Below are the code and all the weights of a small trained network. Each question names an input and a class and asks about switching units off, where a switched-off unit gives its printed mean instead of its output.

import numpy as np


def w(rows, s, z=0):
    codes = np.array(rows[::2]) - 128.0
    scale = np.full(codes.shape[1], s)
    scale[-1] = z or s
    return codes * scale


def f(y):
    return y / 2 * (1 + np.tanh(0.7978845608 * (y + 0.044715 * y**3)))


def log_softmax(a):
    a = a - a.max(-1, keepdims=True)
    return a - np.log(np.exp(a).sum(-1, keepdims=True))


def net(x, mask):
    res = np.array(x, float).reshape(1, 6) / 4 @ E
    y = f(res @ A[0][:, :-1].T + A[0][:, -1])
    res = res + np.where(mask, y, B[0][:, -1]) @ B[0][:, :-1]
    return log_softmax(res[-1] @ U[:, :-1].T + U[:, -1])


A, B = {}, {}
E = w([
[241,161,185,160,221,127,173,154,201,168,168,144],'x0',
[203,17,122,92,208,156,132,79,87,108,118,66],'x1',
[69,165,98,67,53,120,123,99,80,77,88,197],'x2',
[84,188,31,169,230,91,156,1,125,189,39,93],'x3',
[34,161,145,250,96,157,117,178,86,132,16,40],'x4',
[69,111,96,177,83,38,54,145,157,212,203,103],'x5',
],0.0084)
A[0] = w([
[114,68,104,74,115,158,160,80,17,66,71,94,197],'N0',
[145,108,119,62,95,99,86,147,86,101,171,115,194],'N1',
[118,184,108,161,198,74,153,101,161,188,144,104,203],'N2',
[178,94,111,126,168,107,124,177,170,188,227,143,254],'N3',
[69,170,93,80,64,115,131,103,70,122,45,184,216],'N4',
[168,131,188,105,99,178,169,216,162,63,149,156,173],'N5',
[68,103,175,151,76,85,2,204,132,177,168,129,232],'N6',
],0.0071,0.0043)
B[0] = w([
[96,128,72,148,220,164,119,79,2,6,148,87,220],'N0',
[111,50,109,77,102,125,50,101,165,11,202,165,191],'N1',
[146,159,136,160,140,168,210,65,147,233,64,125,207],'N2',
[198,55,141,57,120,88,221,93,184,108,122,110,239],'N3',
[136,235,60,142,96,77,29,134,39,132,131,196,234],'N4',
[181,146,217,172,152,185,209,222,31,101,202,201,219],'N5',
[151,32,82,148,15,97,134,210,157,109,150,63,247],'N6',
],0.0076,0.012)
U = w([
[127,154,93,62,134,112,84,92,106,90,148,204,24],'0',
[112,170,126,186,172,126,144,100,181,214,54,71,253],'1',
[84,113,113,149,189,159,110,112,81,82,94,43,116],'2',
[67,173,101,182,56,89,97,173,105,160,69,135,67],'3',
[160,111,132,50,167,92,185,66,200,163,124,145,176],'4',
[137,59,130,101,83,89,117,165,181,94,169,96,60],'5',
[146,140,247,103,133,170,167,189,118,109,164,175,216],'6',
],0.011,0.0016)

Each question gives the input, the list of numbers given to net, and the class t.
The units are the neurons (one row each of A and B). Each row of codes is followed by its name. A weight is (code - 128) times the scale printed after its matrix; where a second scale follows, it is the last column's (A, B and U).
mask holds one flag per neuron, in row order. A switched-off neuron (its flag False) gives its mean, the last column of its row in B, instead of its output. The means were averaged over made-up inputs and are rounded, as every weight is.
A unit's drop is (log p(t) with every unit on - log p(t) with that unit switched off) / (log p(t) with every unit on - log p(t) with every unit switched off).
unit that matters most: the unit with the biggest drop
k most important neurons: the k neurons with the biggest drops, biggest first
drop of u: that unit's drop, to one decimal
input [1,-4,0,7,5,5], class 1: unit that matters most => N2
input [-4,1,3,-7,8,-5], class 2: 2 most important neurons => [N0, N3]
input [1,-4,4,8,-2,-1], class 1: 4 most important neurons => [N2, N6, N1, N5]
input [8,3,-6,0,6,-1], class 1: 2 most important neurons => [N2, N1]
input [-2,1,-3,3,3,7], class 1: 3 most important neurons => [N2, N4, N1]
input [-3,5,0,-2,6,6], class 5: 2 most important neurons => [N6, N4]
input [-7,-1,3,-8,1,-6], class 0: 3 most important neurons => [N4, N0, N1]
input [-4,1,-2,-3,-7,-2], class 6: 3 most important neurons => [N6, N5, N4]
input [8,6,7,4,1,6], class 1: 2 most important neurons => [N1, N2]
input [7,-7,-5,-1,-5,2], class 4: 2 most important neurons => [N3, N2]
input [-3,-3,-2,-1,-8,-5], class 6: 2 most important neurons => [N5, N4]
input [6,7,8,3,-1,-8], class 2: drop of N0 => 0.4
input [-1,4,-6,7,3,-3], class 1: drop of N0 => -0.1
input [3,0,8,-5,-8,5], class 5: unit that matters most => N1
input [2,4,7,8,-3,6], class 1: drop of N2 => 0.4
input [1,-8,7,2,-8,8], class 5: drop of N0 => 0.2
